Below is a small trained network, with its code and all its weights. Each question gives an input and a class and asks what happens when units are switched off, that is, made to give their printed mean instead of their output.

import numpy as np


def w(rows, s, z=0):
    codes = np.array(rows[::2]) - 128.0
    scale = np.full(codes.shape[1], s)
    scale[-1] = z or s
    return codes * scale


def norm(h):
    return h / np.sqrt((h * h).mean(-1, keepdims=True) + 1e-5)


def f(y):
    return y / 2 * (1 + np.tanh(0.7978845608 * (y + 0.044715 * y**3)))


def log_softmax(a):
    a = a - a.max(-1, keepdims=True)
    return a - np.log(np.exp(a).sum(-1, keepdims=True))


def net(x, mask):
    res = np.array(x, float).reshape(1, 3) / 4 @ E
    u = 0
    for l in range(3):
        y = f(norm(res) @ A[l][:, :-1].T + A[l][:, -1])
        res = res + np.where(mask[u : u + 9], y, B[l][:, -1]) @ B[l][:, :-1]
        u += 9
    return log_softmax(norm(res)[-1] @ U[:, :-1].T + U[:, -1])


A, B = {}, {}
E = w([
[127,254,161,206,30],'x0',
[217,159,71,87,227],'x1',
[49,101,139,207,165],'x2',
],0.0078)
A[0] = w([
[136,251,106,114,122,66],'0.n1',
[138,165,170,145,88,39],'0.n2',
[135,186,112,202,82,154],'0.n3',
[117,129,107,130,240,126],'0.n4',
[20,165,140,176,69,51],'0.n5',
[143,93,162,94,57,177],'0.n6',
[129,32,92,150,104,39],'0.n7',
[92,76,93,104,179,2],'0.n8',
[77,46,166,77,105,129],'0.n9',
],0.015,0.0047)
B[0] = w([
[124,145,247,78,110,232],'0.n1',
[67,86,82,126,87,170],'0.n2',
[66,55,90,68,25,250],'0.n3',
[158,150,108,180,49,249],'0.n4',
[173,55,115,198,136,254],'0.n5',
[32,97,122,62,70,200],'0.n6',
[117,147,167,86,154,172],'0.n7',
[31,168,85,58,134,195],'0.n8',
[131,137,237,46,80,238],'0.n9',
],0.011,0.0073)
A[1] = w([
[78,71,184,182,128,133],'1.n1',
[193,75,197,85,152,99],'1.n2',
[53,157,85,166,149,174],'1.n3',
[206,242,219,157,197,67],'1.n4',
[113,92,114,64,135,42],'1.n5',
[13,86,160,35,100,147],'1.n6',
[82,112,108,58,146,67],'1.n7',
[164,188,47,118,116,135],'1.n8',
[111,186,10,145,147,3],'1.n9',
],0.011,0.0034)
B[1] = w([
[167,117,92,109,180,159],'1.n1',
[139,142,141,177,160,148],'1.n2',
[177,140,88,4,151,133],'1.n3',
[105,52,224,156,181,138],'1.n4',
[140,164,167,167,91,144],'1.n5',
[152,223,186,97,155,248],'1.n6',
[139,210,177,165,80,151],'1.n7',
[220,79,147,110,98,149],'1.n8',
[215,166,116,116,86,144],'1.n9',
],0.011,0.015)
A[2] = w([
[172,121,29,240,112,51],'2.n1',
[112,128,39,247,155,1],'2.n2',
[61,90,118,186,169,150],'2.n3',
[153,123,194,160,142,170],'2.n4',
[139,121,143,137,77,114],'2.n5',
[145,94,137,106,47,24],'2.n6',
[115,118,66,207,183,130],'2.n7',
[127,115,127,144,50,37],'2.n8',
[88,138,193,165,182,37],'2.n9',
],0.015,0.0026)
B[2] = w([
[117,141,89,37,178,194],'2.n1',
[141,71,117,51,187,143],'2.n2',
[167,125,180,63,61,145],'2.n3',
[195,102,147,251,146,213],'2.n4',
[103,156,94,223,201,208],'2.n5',
[98,151,100,214,166,255],'2.n6',
[115,18,105,52,144,134],'2.n7',
[65,157,90,194,221,205],'2.n8',
[185,87,107,114,166,171],'2.n9',
],0.011,0.0059)
U = w([
[95,169,43,136,185,62],'0',
[210,180,32,111,110,160],'1',
[101,30,61,114,164,122],'2',
[100,251,210,79,97,184],'3',
[113,137,120,117,143,26],'4',
[106,139,118,98,153,6],'5',
[195,97,202,171,178,178],'6',
[7,124,113,209,85,188],'7',
],0.023,0.011)

Each question gives the input, the list of numbers given to net, and the class t.
The units are the neurons (one row each of A and B). Each row of codes is followed by its name. A weight is (code - 128) times the scale printed after its matrix; where a second scale follows, it is the last column's (A, B and U).
mask holds one flag per neuron, layer by layer. A switched-off neuron (its flag False) gives its mean, the last column of its row in B, instead of its output. The means were averaged over made-up inputs and are rounded, as every weight is.
A unit's drop is (log p(t) with every unit on - log p(t) with that unit switched off) / (log p(t) with every unit on - log p(t) with every unit switched off).
The circuit of an input: a set's keep is (log p(t) with only the set's units on - log p(t) with every unit switched off) / (log p(t) with every unit on - log p(t) with every unit switched off). Starting from the 12 units with the biggest drops (on a tie, the unit counted first), units are removed one at a time, each time the one whose removal leaves the highest keep (on an exact tie, the one counted first), for as long as the keep stays at least 0.8.
circuit, biggest first: the units of the circuit, biggest drop first
most important unit: the unit with the biggest drop
top k neurons: the k neurons with the biggest drops, biggest first
top k neurons in layer l: the k neurons of layer l with the biggest drops, biggest first
drop when u is switched off: that unit's drop, to one decimal
input [-4,4,-8], class 1: top 2 neurons	(0.n1 0.n9)
input [6,-4,5], class 7: circuit, biggest first	(0.n3)
input [6,-2,8], class 2: top 2 neurons in layer 0	(0.n5 0.n9)
input [0,4,1], class 6: circuit, biggest first	(0.n3 0.n6)
input [-2,1,-1], class 1: circuit, biggest first	(0.n1 0.n4)
input [-6,5,6], class 1: circuit, biggest first	(0.n4 0.n1)
input [-8,3,-3], class 3: top 2 neurons in layer 0	(0.n8 0.n5)
input [-1,7,0], class 6: top 4 neurons	(0.n3 0.n6 1.n4 0.n2)
input [-1,2,8], class 1: top 2 neurons	(1.n3 0.n8)
input [-1,8,-2], class 6: top 2 neurons	(0.n3 1.n4)
input [-7,0,1], class 3: drop when 0.n8 is switched off	0.1
input [-8,4,4], class 3: drop when 0.n8 is switched off	2.4
input [-2,-8,2], class 6: drop when 0.n5 is switched off	0.7
input [4,-3,8], class 2: most important unit	0.n5
